Each row has a name. Each piece below is followed by the name of the row it came from, unless a question asks for something else. Each question is about the rows just above it. Places in a row count from 0.

P: [-219, 188, -463, 895]
Z: [-78, 667, -624, 704]
Q: [-220, 895, -463, 188]
Put [188, -463, 895, -220] back in order: which row is it?	Q
Put [-463, 188, -220, 895] back in order: which row is it?	Q
Put [188, -219, 895, -463] back in order: which row is it?	P
tags:
[-77] -> z_417
[667] -> z_571
[-220] -> z_282
[-78] -> z_323
[-219] -> z_656
[-218] -> z_421
The tag of Z, keyed by place 0:	z_323
Where do [-219, 188, -463, 895] appear?	P

W: [-111, 244, -333, 6, -421, -1, 20, -107, 92, 285, -203, -109, -53, -81, 84, 188, -50, -72, -107, 58]
X: [50, 234, 220, -25, -182, -13, 72, -117, -9, -50, 135, 58, -154, 23, -73, -21, -86, 74, -94, 104]
R: [110, -696, 62, -52, 172, 21, -25, 116, -118, 317, 6, -113, 29, -51, 137, 322, -30, -203, 68, -108]
D: [227, -87, -242, -13, 304, -20, -137, -32, -35, -212, -2, 232, 45, -8, -371, 104, -26, -45, -49, -268]
T: [172, -52, 317, -51, -203, -696, 116, -117, 137, 21, -108, -113, 6, 62, 322, -25, 29, -30, 110, 68]
F: [-85, 234, 312, -49, 42, 58, -441, -29, 137, -65, -50, -98, -84, 126, -153, -43, -81, 77, 27, -19]
K: [-85, 234, 312, -49, 42, 58, -441, -29, 137, -65, -50, -98, -84, 126, -153, 175, -1, 131, -10, 67]
tags:
[-18] -> z_107
[57] -> z_869
[-108] -> z_676
[-72] -> z_141
[104] -> z_31
[-268] -> z_348
[-19] -> z_856
[-109] -> z_751
[58] -> z_553
Look up the entry of W at place 19 in the table:	z_553
Put [-696, -203, -118, -113, -108, -52, -51, -30, -25, 6, 21, 29, 62, 68, 110, 116, 137, 172, 317, 322] back in order: which row is it?	R
find: [-85, 234, 312, -49, 42, 58, -441, -29, 137, -65, -50, -98, -84, 126, -153, -43, -81, 77, 27, -19]	F
Which row holds [-85, 234, 312, -49, 42, 58, -441, -29, 137, -65, -50, -98, -84, 126, -153, 175, -1, 131, -10, 67]?	K
[-441, -153, -98, -85, -84, -81, -65, -50, -49, -43, -29, -19, 27, 42, 58, 77, 126, 137, 234, 312] is which row reordered?	F
find: [-111, 244, -333, 6, -421, -1, 20, -107, 92, 285, -203, -109, -53, -81, 84, 188, -50, -72, -107, 58]	W

nosa: [-856, -322, 251, -436, 393, -230, 61, -556, 345, -293, 403, -64, 258, -111, 445, -654, -769, -689, -196, 557]
zivut: [-97, -300, 211, -359, 25, -258, -428, -125, 98, 663, -67, 716, 113, 553, -100, 315, -183, -213, -491, -465]
pimon: [-111, 258, -196, -689, 403, -64, -436, -769, 250, -654, -856, 345, -293, 393, -556, 557, -322, 61, 445, -230]
Which row holds these entries in another order? [-856, -769, -689, -654, -556, -436, -322, -293, -230, -196, -111, -64, 61, 251, 258, 345, 393, 403, 445, 557]	nosa
Put [-64, 258, -111, 445, -654, -769, -689, -196, 557, -856, -322, 251, -436, 393, -230, 61, -556, 345, -293, 403] back in order: which row is it?	nosa

Leb: [622, -155, 309, -300]
pado: [-693, 449, -66, -571]
lat: [344, 558, -307, 278]
vuvo: [-481, -137, 51, 603]
Niv: [28, 733, 903, -300]
vapi: [-449, -706, 26, -404]
fupeg: [59, -359, -70, -467]
Fos: [337, 565, -203, -179]
Kufeb: [344, 558, 588, -297]
tags:
[60] -> z_235
[-467] -> z_310
[-137] -> z_801
[-359] -> z_952
[59] -> z_375
[-138] -> z_845
[-358] -> z_79
[-360] -> z_576
Join fupeg by its entry at place 1:	z_952
Where do [344, 558, -307, 278] appear?	lat
[-693, 449, -66, -571] is in which row?	pado
find: [337, 565, -203, -179]	Fos

busez: [549, 14, 216, 641, 33, -371, 109, 249]
bub: [-451, -707, 493, -283, -334, 359, -335, 244]
vadob: [652, 68, -212, 595, 31, 263, 199, -567]
key -> tag
[595] -> z_188
[-707] -> z_652
[67] -> z_992
[594] -> z_692
[68] -> z_201
[14] -> z_158
Look up the entry of vadob at place 1 in the table:	z_201
Which row holds [-451, -707, 493, -283, -334, 359, -335, 244]?	bub
find: [652, 68, -212, 595, 31, 263, 199, -567]	vadob

gim: [-465, 192, -260, -438, -103, 484, 778]
Bira: [-701, -389, -793, 184, 749, 495, -659]
ninu: [690, 101, 775, 803, 827, 496, 577]
tomam: [-720, 142, -92, -675, 116, 681, 580]
Vutep: [-567, 204, 835, 613, 98, 832, -233]
Lafu: [612, -233, 835, -567, 204, 832, 98]
Lizaz: [100, -808, -840, -117, 227, 338, -568]
Vuz: [351, 203, 244, -446, 872, -650, -156]
Fifo: [-466, -260, -438, 192, 484, -103, 778]
metun: [-728, -699, -380, 483, 219, -641, -817]
Ruz: [-817, 219, -699, -728, -642, -380, 483]
[-567, -233, 98, 204, 612, 832, 835] is which row reordered?	Lafu
[778, 484, 192, -103, -438, -260, -466] is which row reordered?	Fifo
[483, -380, -642, -728, -699, 219, -817] is which row reordered?	Ruz
Table of tags by key:
[-728] -> z_607
[-817] -> z_837
[-720] -> z_184
[-727] -> z_697
The tag of metun, keyed by place 0:	z_607

pevog: [335, -483, 13, 18, -508]
mal: [-284, -68, -150, -100, 612]
giso: [-83, -432, 272, -169, -471]
vofi: [-317, -162, 698, -287, 170]
podiz: [43, -168, 289, -545, -309]
bip: [-362, 151, -478, 159, -139]
vodun: [-149, -384, 358, -355, -512]
Rupo: [-71, -525, 316, -187, 139]
zovo: [325, -490, -2, 20, -488]
lib: [243, -473, 27, 129, -584]
Table of tags by key:
[-151] -> z_257
[-150] -> z_272
[698] -> z_339
[-149] -> z_787
[-68] -> z_67
The tag of mal, keyed by place 2:	z_272
Which row holds [-284, -68, -150, -100, 612]?	mal
Put [129, 27, -584, 243, -473] back in order: which row is it?	lib
find: [335, -483, 13, 18, -508]	pevog

